Below are the code and all the weights of a small trained network. Each question names an input and a class and asks about switching units off, where a switched-off unit gives its printed mean instead of its output.

import numpy as np


def w(rows, s, z=0):
    codes = np.array(rows[::2]) - 128.0
    scale = np.full(codes.shape[1], s)
    scale[-1] = z or s
    return codes * scale


def f(y):
    return y / 2 * (1 + np.tanh(0.7978845608 * (y + 0.044715 * y**3)))


def log_softmax(a):
    a = a - a.max(-1, keepdims=True)
    return a - np.log(np.exp(a).sum(-1, keepdims=True))


def net(x, mask):
    res = np.array(x, float).reshape(1, 5) / 4 @ E
    y = f(res @ A[0][:, :-1].T + A[0][:, -1])
    res = res + np.where(mask, y, B[0][:, -1]) @ B[0][:, :-1]
    return log_softmax(res[-1] @ U[:, :-1].T + U[:, -1])


A, B = {}, {}
E = w([
[60,93,196,124,208,111,91,66,143,115,95,127],'x0',
[135,82,153,127,89,103,98,110,96,169,133,122],'x1',
[121,165,131,222,152,146,89,109,139,137,138,113],'x2',
[111,183,140,115,144,33,125,133,101,129,132,75],'x3',
[136,134,148,143,4,130,98,73,140,96,85,118],'x4',
],0.016)
A[0] = w([
[92,132,133,140,103,86,125,62,162,96,68,87,170],'n0',
[131,90,163,93,132,94,127,130,113,177,110,62,104],'n1',
[149,154,60,113,134,127,139,170,147,192,187,143,101],'n2',
[115,137,103,117,222,189,140,174,158,92,181,208,116],'n3',
[57,164,174,110,180,81,186,111,150,118,82,106,163],'n4',
[142,146,48,107,71,167,178,140,87,157,112,100,177],'n5',
[62,64,148,158,169,89,107,55,59,151,113,133,207],'n6',
[111,70,124,109,177,38,59,138,57,216,156,158,183],'n7',
[96,110,197,179,100,207,108,91,138,134,61,175,149],'n8',
[113,179,159,84,177,81,124,120,125,161,86,81,214],'n9',
[112,143,103,120,206,192,150,173,173,154,122,145,129],'n10',
[139,147,67,135,112,114,225,187,124,117,196,154,67],'n11',
[118,84,166,87,173,104,165,128,128,64,133,92,128],'n12',
[144,147,180,164,72,164,67,121,168,88,173,119,236],'n13',
[134,158,102,178,161,145,179,206,129,125,197,130,252],'n14',
[159,157,146,108,182,203,201,167,175,148,106,142,120],'n15',
[153,2,107,79,65,219,132,125,202,141,101,237,183],'n16',
[180,157,67,102,78,121,153,130,83,143,127,167,142],'n17',
[68,56,125,98,155,199,150,124,161,55,114,153,198],'n18',
[120,136,92,172,158,63,165,185,84,140,188,88,172],'n19',
],0.0094,0.004)
B[0] = w([
[130,158,101,173,109,179,110,102,147,69,135,191,201],'n0',
[203,119,114,81,89,147,98,155,159,168,140,120,161],'n1',
[191,56,58,127,195,94,77,112,132,124,103,180,180],'n2',
[28,158,132,47,94,189,193,188,143,139,2,132,215],'n3',
[167,161,138,146,115,208,62,161,96,106,55,156,207],'n4',
[168,174,142,183,163,104,103,192,136,111,91,183,195],'n5',
[155,123,113,49,125,71,47,31,73,142,152,129,218],'n6',
[206,71,122,87,133,87,150,70,113,195,212,105,198],'n7',
[43,126,82,156,177,123,177,97,177,88,189,165,213],'n8',
[132,124,70,143,100,163,92,217,52,162,31,143,197],'n9',
[9,168,145,105,107,194,131,194,138,137,33,115,198],'n10',
[170,19,95,150,203,91,83,98,216,196,168,174,196],'n11',
[188,173,178,96,74,128,110,98,110,135,152,125,178],'n12',
[76,108,145,167,135,84,196,62,136,191,63,149,194],'n13',
[123,84,46,162,202,133,164,147,122,225,83,163,209],'n14',
[154,106,93,52,111,147,184,216,192,186,103,101,185],'n15',
[115,110,55,109,50,142,235,178,255,119,125,139,249],'n16',
[127,172,116,135,139,167,74,140,38,116,64,202,189],'n17',
[172,131,145,151,44,148,72,88,169,56,121,143,212],'n18',
[68,182,76,96,126,135,181,164,100,167,44,107,194],'n19',
],0.0072,0.018)
U = w([
[136,158,155,166,118,171,58,122,116,76,91,163,140],'0',
[136,112,118,156,231,121,114,128,117,181,112,163,134],'1',
[83,115,168,166,156,112,140,72,131,104,179,105,127],'2',
[216,149,162,69,96,91,127,113,88,133,156,79,109],'3',
[100,155,129,119,91,152,192,219,162,126,79,129,133],'4',
[157,132,189,161,187,177,119,205,141,69,252,37,3],'5',
[175,71,118,138,123,126,138,116,205,127,164,160,121],'6',
],0.012,0.0066)

Each question gives the input, the list of numbers given to net, and the class t.
The units are the neurons (one row each of A and B). Each row of codes is followed by its name. A weight is (code - 128) times the scale printed after its matrix; where a second scale follows, it is the last column's (A, B and U).
mask holds one flag per neuron, in row order. A switched-off neuron (its flag False) gives its mean, the last column of its row in B, instead of its output. The means were averaged over made-up inputs and are rounded, as every weight is.
A unit's drop is (log p(t) with every unit on - log p(t) with that unit switched off) / (log p(t) with every unit on - log p(t) with every unit switched off).
The circuit of an input: a set's keep is (log p(t) with only the set's units on - log p(t) with every unit switched off) / (log p(t) with every unit on - log p(t) with every unit switched off). Starting from the 12 units with the biggest drops (on a tie, the unit counted first), units are removed one at a time, each time the one whose removal leaves the highest keep (on an exact tie, the one counted first), for as long as the keep stays at least 0.8.
units of the circuit, in order: the units of the circuit, biggest drop first
most important unit: the unit with the biggest drop
k most important neurons: the k neurons with the biggest drops, biggest first
drop when u is switched off: that unit's drop, to one decimal
input [-8,-1,5,-3,-4], class 1: most important unit -> n11
input [5,-1,-5,8,-7], class 3: units of the circuit, in order -> [n7, n12]
input [-6,4,-2,-2,-1], class 1: 3 most important neurons -> [n17, n18, n5]
input [4,4,8,8,2], class 0: 2 most important neurons -> [n0, n4]
input [0,4,-4,-1,1], class 6: 2 most important neurons -> [n3, n10]
input [0,-1,2,1,-7], class 4: 3 most important neurons -> [n3, n10, n19]
input [-6,-7,-8,8,-6], class 1: 2 most important neurons -> [n11, n2]
input [-8,-7,-6,-1,4], class 6: 2 most important neurons -> [n11, n3]
input [-4,-3,6,6,-6], class 1: 2 most important neurons -> [n14, n11]
input [8,-7,2,-2,-4], class 4: 2 most important neurons -> [n3, n15]
input [-7,6,-4,-6,-4], class 6: 3 most important neurons -> [n11, n2, n16]
input [-2,1,-4,0,0], class 6: 2 most important neurons -> [n3, n10]
input [7,-1,6,-6,-3], class 4: 2 most important neurons -> [n3, n10]
input [8,3,-3,-7,-8], class 4: units of the circuit, in order -> [n3]
input [5,-1,-1,3,0], class 0: drop when n4 is switched off -> 0.5
input [2,-3,6,0,-6], class 4: drop when n6 is switched off -> 0.0
input [-2,1,8,-8,4], class 6: drop when n15 is switched off -> 0.1
